Below is a small trained network, with its code and all its weights. Each question gives an input and a target symbol and asks what happens when units are switched off, that is, made to give their printed mean instead of their output.

import numpy as np


def w(rows, s, z=0):
    codes = np.array(rows[::2]) - 128.0
    scale = np.full(codes.shape[1], s)
    scale[-1] = z or s
    return codes * scale


def norm(h):
    return h / np.sqrt((h * h).mean(-1, keepdims=True) + 1e-5)


def f(y):
    return np.maximum(y, 0)


def softmax(a):
    e = np.exp(a - a.max(-1, keepdims=True))
    return e / e.sum(-1, keepdims=True)


def log_softmax(a):
    a = a - a.max(-1, keepdims=True)
    return a - np.log(np.exp(a).sum(-1, keepdims=True))


def net(x, mask):
    ids = ['ΔΘΛΞΩαβζημπτφ'.index(c) for c in x.split()]
    T = len(ids)
    res = E[ids] + P[:T]
    u = 0
    for l in range(2):
        r = norm(res)
        for j in range(2):
            rows = slice(3 * j, 3 * j + 3)
            q, k, v = (r @ M[l][rows].T for M in (Q, K, V))
            z = softmax(np.where(np.tri(T) > 0, q @ k.T / 3**0.5, -1e9)) @ v
            o = O[l][rows]
            res = res + np.where(mask[u + j], z, o[:, -1]) @ o[:, :-1]
        u += 2
        y = f(norm(res) @ A[l][:, :-1].T + A[l][:, -1])
        res = res + np.where(mask[u : u + 8], y, B[l][:, -1]) @ B[l][:, :-1]
        u += 8
    return log_softmax(norm(res)[-1] @ U[:, :-1].T + U[:, -1])


Q, K, V, O, A, B = {}, {}, {}, {}, {}, {}
E = w([
[94,143,127,28,161,104,121],'Δ',
[147,99,151,106,132,204,122],'Θ',
[121,108,115,4,141,86,105],'Λ',
[157,61,208,106,168,127,63],'Ξ',
[123,153,194,115,134,157,168],'Ω',
[131,139,134,132,202,127,112],'α',
[85,61,175,156,169,113,162],'β',
[91,116,90,131,129,193,155],'ζ',
[170,115,98,78,106,144,104],'η',
[203,105,166,174,142,115,129],'μ',
[91,58,167,51,161,106,152],'π',
[27,143,169,39,84,149,65],'τ',
[125,151,184,128,79,81,142],'φ',
],0.037)
P = w([
[25,121,115,67,212,62,7],'0',
[46,100,150,9,212,78,61],'1',
[68,98,145,39,188,86,84],'2',
[96,101,149,45,177,81,116],'3',
[120,95,146,55,170,96,136],'4',
[124,115,141,73,134,111,157],'5',
[137,119,127,93,109,118,151],'6',
[154,137,119,100,98,135,166],'7',
[160,150,119,104,83,140,184],'8',
[172,164,121,108,55,164,179],'9',
[197,187,118,142,52,174,188],'10',
[208,178,109,135,12,218,203],'11',
],0.011)
Q[0] = w([
[125,144,101,169,106,81,100],'0.h1',
[157,136,255,46,163,182,178],'0.h1',
[143,118,156,89,137,142,135],'0.h1',
[136,111,146,121,72,164,133],'0.h2',
[165,92,136,185,118,140,45],'0.h2',
[130,159,132,111,134,183,80],'0.h2',
],0.072)
K[0] = w([
[102,99,147,111,165,86,107],'0.h1',
[196,158,128,161,37,178,193],'0.h1',
[152,128,115,140,83,138,148],'0.h1',
[137,143,129,86,35,132,164],'0.h2',
[202,121,181,255,80,191,117],'0.h2',
[133,189,124,159,105,204,61],'0.h2',
],0.048)
V[0] = w([
[65,179,255,142,134,172,165],'0.h1',
[149,137,167,132,53,46,102],'0.h1',
[204,115,222,125,123,191,86],'0.h1',
[121,181,87,98,89,86,206],'0.h2',
[143,182,92,150,218,101,171],'0.h2',
[123,106,120,155,101,91,65],'0.h2',
],0.017)
O[0] = w([
[7,150,92,182,71,116,7,183],'0.h1',
[106,147,234,49,115,49,76,109],'0.h1',
[135,53,152,95,143,183,50,247],'0.h1',
[136,155,74,116,43,85,157,98],'0.h2',
[169,72,24,180,208,49,139,72],'0.h2',
[153,169,162,140,142,163,132,98],'0.h2',
],0.012)
A[0] = w([
[192,94,97,71,102,150,62,66],'0.n1',
[55,104,74,45,86,131,195,173],'0.n2',
[134,194,61,67,103,68,121,227],'0.n3',
[103,50,211,254,107,78,177,101],'0.n4',
[213,153,121,91,80,125,169,14],'0.n5',
[105,124,62,128,103,188,97,104],'0.n6',
[206,82,168,248,77,146,154,253],'0.n7',
[155,78,159,140,67,57,109,212],'0.n8',
],0.033,0.005)
B[0] = w([
[178,131,153,108,203,181,119,240],'0.n1',
[187,17,117,72,90,104,146,250],'0.n2',
[164,253,98,142,113,130,76,184],'0.n3',
[191,111,128,88,49,146,244,155],'0.n4',
[98,104,129,72,162,195,239,190],'0.n5',
[164,183,83,162,41,167,110,242],'0.n6',
[227,38,196,111,157,181,190,176],'0.n7',
[138,189,182,146,118,86,68,197],'0.n8',
],0.036,0.017)
Q[1] = w([
[185,201,56,117,122,99,184],'1.h1',
[176,218,183,142,175,81,196],'1.h1',
[23,3,128,255,70,120,163],'1.h1',
[45,36,116,168,100,57,181],'1.h2',
[127,107,105,28,192,135,43],'1.h2',
[86,20,190,226,185,152,65],'1.h2',
],0.0058)
K[1] = w([
[88,73,207,171,129,192,75],'1.h1',
[123,115,99,197,116,136,90],'1.h1',
[101,194,42,1,180,110,80],'1.h1',
[74,123,35,115,204,150,108],'1.h2',
[122,162,152,193,110,118,182],'1.h2',
[77,177,78,88,148,116,197],'1.h2',
],0.0082)
V[1] = w([
[33,147,119,109,149,71,177],'1.h1',
[117,157,212,53,178,148,119],'1.h1',
[223,207,235,197,53,108,165],'1.h1',
[150,3,191,207,92,85,179],'1.h2',
[51,194,180,101,58,242,236],'1.h2',
[49,48,200,196,78,207,66],'1.h2',
],0.026)
O[1] = w([
[123,241,62,130,73,180,171,2],'1.h1',
[121,111,185,33,51,111,160,153],'1.h1',
[252,67,88,122,50,87,138,170],'1.h1',
[43,42,97,180,95,110,193,122],'1.h2',
[188,182,224,239,60,64,157,139],'1.h2',
[110,115,156,238,61,160,32,133],'1.h2',
],0.017,0.025)
A[1] = w([
[135,120,123,86,147,3,96,152],'1.n1',
[158,130,144,185,202,117,175,47],'1.n2',
[87,161,57,123,47,122,67,100],'1.n3',
[150,121,110,134,118,224,165,88],'1.n4',
[99,213,141,150,150,114,143,255],'1.n5',
[84,128,105,140,101,62,208,155],'1.n6',
[172,138,73,156,162,236,151,78],'1.n7',
[137,132,41,147,64,142,153,130],'1.n8',
],0.034,0.0083)
B[1] = w([
[109,157,108,237,119,87,91,212],'1.n1',
[151,104,142,130,175,192,214,161],'1.n2',
[86,42,106,2,91,118,162,212],'1.n3',
[110,215,110,153,106,139,74,249],'1.n4',
[77,155,141,189,197,179,196,152],'1.n5',
[71,188,150,137,119,42,53,143],'1.n6',
[137,174,92,210,124,84,93,234],'1.n7',
[145,143,173,121,150,237,217,192],'1.n8',
],0.034,0.017)
U = w([
[176,167,48,23,147,87,132,96],'Δ',
[162,64,248,106,151,160,79,24],'Θ',
[148,158,187,27,188,126,185,145],'Λ',
[64,112,175,21,72,192,95,103],'Ξ',
[146,128,119,138,96,226,87,67],'Ω',
[69,175,156,57,197,191,143,165],'α',
[158,121,110,157,36,96,247,100],'β',
[78,64,57,163,176,106,169,195],'ζ',
[92,226,205,84,104,113,192,180],'η',
[117,54,118,77,127,95,125,148],'μ',
[29,114,103,89,139,169,140,254],'π',
[113,198,170,95,102,116,98,172],'τ',
[199,199,110,1,119,91,118,58],'φ',
],0.008,0.0059)

Each question gives the input, a string of symbols that net reads in full, and the target symbol t.
The units are the heads (3 rows each of Q, K, V and O) and the neurons (one row each of A and B). Each row of codes is followed by its name. A weight is (code - 128) times the scale printed after its matrix; where a second scale follows, it is the last column's (O, A, B and U).
mask holds one flag per unit, layer by layer, with each layer's heads first. A switched-off unit (its flag False) gives its mean, the last column of its rows in O or B, instead of its output. The means were averaged over made-up inputs and are rounded, as every weight is.
A unit's drop is (log p(t) with every unit on - log p(t) with that unit switched off) / (log p(t) with every unit on - log p(t) with every unit switched off).
The circuit of an input: a set's keep is (log p(t) with only the set's units on - log p(t) with every unit switched off) / (log p(t) with every unit on - log p(t) with every unit switched off). Starting from the 12 units with the biggest drops (on a tie, the unit counted first), units are removed one at a time, each time the one whose removal leaves the highest keep (on an exact tie, the one counted first), for as long as the keep stays at least 0.8.
units of the circuit, in order: the units of the circuit, biggest drop first
top k neurons: the k neurons with the biggest drops, biggest first
k most important neurons of layer l: the k neurons of layer l with the biggest drops, biggest first
drop of u: that unit's drop, to one decimal
input Δ η π, target Λ: units of the circuit, in order => (0.h1, 1.h2)
input τ η η η Λ Δ, target Λ: units of the circuit, in order => (0.h1, 0.n6)
input η α π β π ζ Δ, target β: units of the circuit, in order => (0.h1)
input Ω τ η π Ξ Θ η π Λ η, target Λ: units of the circuit, in order => (0.h1, 0.n5)
input φ η Λ Δ τ π, target Λ: units of the circuit, in order => (0.h1, 0.n6)
input ζ α π Δ π η π π Λ, target Λ: 3 most important neurons of layer 0 => (0.n5, 0.n6, 0.n8)
input η π φ β α Ξ, target τ: units of the circuit, in order => (0.h1, 0.n2)
input Λ η α, target Λ: units of the circuit, in order => (0.h1, 1.h2)
input Λ φ ζ φ Ξ φ Θ ζ μ Ξ τ, target Θ: units of the circuit, in order => (0.h1, 1.n3, 0.n6)
input π η Θ Ω β, target Ξ: top 2 neurons => (1.n3, 0.n7)
input π π η φ π μ β Θ Λ ζ α, target β: 2 most important neurons of layer 0 => (0.n1, 0.n4)
input Θ μ η η η η π π Ξ, target Λ: units of the circuit, in order => (0.h1, 0.n6)
input π τ η η φ φ Λ τ φ Θ Ω π, target Ξ: top 3 neurons => (0.n6, 1.n3, 0.n7)
input π τ η Ω φ, target τ: 2 most important neurons of layer 0 => (0.n5, 0.n8)
input π π Δ η Ξ, target Λ: units of the circuit, in order => (0.h1, 1.h2)
input β η ζ, target β: top 2 neurons => (0.n4, 0.n2)
input ζ Ξ Δ, target β: 2 most important neurons of layer 1 => (1.n8, 1.n1)
input α Ω π α β, target Ξ: top 2 neurons => (1.n3, 0.n5)
input τ π Ω, target Ξ: top 2 neurons => (1.n3, 0.n5)
input π π π Ω ζ α Δ π β Λ β, target β: top neuron => (0.n4)
input π Λ μ ζ ζ, target β: most important neuron of layer 1 => (1.n7)
input η π φ, target η: drop of 1.h1 => 0.2
input ζ Δ ζ Θ α, target ζ: drop of 1.n8 => 0.0
input Λ Δ α π α Ω Ξ Ξ φ φ β φ, target τ: drop of 0.n2 => 0.2
